Here is a tiny trained network, its code and every weight. The questions are about switching its units off for an input and a class, where a switched-off unit gives its printed mean instead of its output.

import numpy as np


def w(rows, s, z=0):
    codes = np.array(rows[::2]) - 128.0
    scale = np.full(codes.shape[1], s)
    scale[-1] = z or s
    return codes * scale


def norm(h):
    return h / np.sqrt((h * h).mean(-1, keepdims=True) + 1e-5)


def f(y):
    return y / 2 * (1 + np.tanh(0.7978845608 * (y + 0.044715 * y**3)))


def log_softmax(a):
    a = a - a.max(-1, keepdims=True)
    return a - np.log(np.exp(a).sum(-1, keepdims=True))


def net(x, mask):
    res = np.array(x, float).reshape(1, 6) / 4 @ E
    u = 0
    for l in range(3):
        y = f(norm(res) @ A[l][:, :-1].T + A[l][:, -1])
        res = res + np.where(mask[u : u + 4], y, B[l][:, -1]) @ B[l][:, :-1]
        u += 4
    return log_softmax(norm(res)[-1] @ U[:, :-1].T + U[:, -1])


A, B = {}, {}
E = w([
[199,152,2,138,51,69,2,104],'x0',
[206,192,126,169,174,170,83,130],'x1',
[113,174,179,130,169,206,67,34],'x2',
[175,134,143,165,65,222,168,207],'x3',
[103,172,247,125,62,97,129,208],'x4',
[57,217,76,55,115,240,166,235],'x5',
],0.0069)
A[0] = w([
[65,80,242,107,178,64,109,69,11],'0.n1',
[88,84,222,75,156,46,159,34,6],'0.n2',
[140,76,123,46,219,182,191,66,201],'0.n3',
[3,139,27,115,60,129,123,183,43],'0.n4',
],0.0079,0.0015)
B[0] = w([
[136,187,214,87,221,62,204,165,253],'0.n1',
[198,82,201,44,251,16,167,86,254],'0.n2',
[26,156,143,211,81,96,111,144,244],'0.n3',
[180,137,213,1,106,105,143,178,218],'0.n4',
],0.0096,0.0047)
A[1] = w([
[163,76,111,151,96,65,90,95,73],'1.n1',
[75,129,104,172,190,123,205,97,3],'1.n2',
[10,169,111,164,184,153,179,96,6],'1.n3',
[192,143,163,166,147,149,97,104,81],'1.n4',
],0.011,0.0037)
B[1] = w([
[136,131,51,235,161,164,172,106,227],'1.n1',
[133,156,46,148,142,94,29,118,206],'1.n2',
[93,105,85,153,109,51,12,113,255],'1.n3',
[1,108,137,113,114,124,197,87,189],'1.n4',
],0.0097,0.0036)
A[2] = w([
[101,247,87,100,105,174,45,72,174],'2.n1',
[190,84,94,161,57,1,136,213,153],'2.n2',
[107,99,206,196,87,106,177,200,251],'2.n3',
[78,106,163,121,160,230,116,129,155],'2.n4',
],0.009,0.0028)
B[2] = w([
[77,206,92,132,113,157,6,121,214],'2.n1',
[48,205,95,99,195,130,49,40,246],'2.n2',
[55,131,204,146,158,154,145,148,254],'2.n3',
[167,140,140,240,70,75,140,166,160],'2.n4',
],0.011,0.006)
U = w([
[207,63,28,226,177,55,167,48,136],'0',
[69,170,235,82,207,16,125,122,204],'1',
[222,83,120,99,122,199,178,114,3],'2',
[206,5,136,86,70,156,126,83,2],'3',
[134,144,177,196,42,181,103,187,81],'4',
[203,191,87,20,33,168,50,202,133],'5',
[30,209,51,191,130,178,15,99,181],'6',
[113,91,212,128,98,184,219,208,162],'7',
],0.014,0.0099)

Each question gives the input, the list of numbers given to net, and the class t.
The units are the neurons (one row each of A and B). Each row of codes is followed by its name. A weight is (code - 128) times the scale printed after its matrix; where a second scale follows, it is the last column's (A, B and U).
mask holds one flag per neuron, layer by layer. A switched-off neuron (its flag False) gives its mean, the last column of its row in B, instead of its output. The means were averaged over made-up inputs and are rounded, as every weight is.
A unit's drop is (log p(t) with every unit on - log p(t) with that unit switched off) / (log p(t) with every unit on - log p(t) with every unit switched off).
The circuit of an input: a set's keep is (log p(t) with only the set's units on - log p(t) with every unit switched off) / (log p(t) with every unit on - log p(t) with every unit switched off). Starting from all 12 units, units are removed one at a time, each time the one whose removal leaves the highest keep (on an exact tie, the one counted first), for as long as the keep stays at least 0.8.
circuit, biggest first: the units of the circuit, biggest drop first
k most important neurons: the k neurons with the biggest drops, biggest first
top k neurons in layer l: the k neurons of layer l with the biggest drops, biggest first
drop of u: that unit's drop, to one decimal
input [8,-5,-6,2,-6,5], class 5: circuit, biggest first => 0.n4
input [5,2,4,3,6,-8], class 0: circuit, biggest first => 1.n1, 2.n1
input [-8,-1,-3,-4,-4,8], class 6: circuit, biggest first => 0.n2, 0.n1
input [3,2,1,5,-7,8], class 5: 2 most important neurons => 0.n4, 2.n2
input [2,-8,2,4,-3,-3], class 0: 2 most important neurons => 1.n1, 0.n1
input [-4,6,-6,-5,-7,-5], class 0: 2 most important neurons => 0.n4, 2.n3
input [7,-4,-4,-5,3,-4], class 0: 2 most important neurons => 1.n1, 2.n1
input [7,0,0,1,0,-5], class 0: top 2 neurons in layer 1 => 1.n1, 1.n3
input [-1,-5,-1,-1,-2,6], class 7: top 2 neurons in layer 0 => 0.n4, 0.n2
input [7,3,-4,1,1,4], class 5: 3 most important neurons => 0.n4, 0.n3, 1.n3
input [3,8,4,-8,2,0], class 6: 2 most important neurons => 0.n2, 2.n1
input [-5,7,6,6,7,-7], class 7: top 2 neurons in layer 1 => 1.n3, 1.n2
input [-4,3,-2,1,-2,7], class 7: drop of 1.n2 => 0.6
input [6,3,-7,-7,6,4], class 6: circuit, biggest first => 0.n2
input [0,4,2,-7,-6,-1], class 6: drop of 0.n3 => 0.2
input [-6,-1,-4,7,-8,-1], class 6: drop of 2.n1 => 0.0
input [-5,6,2,3,0,2], class 6: drop of 0.n4 => 0.1
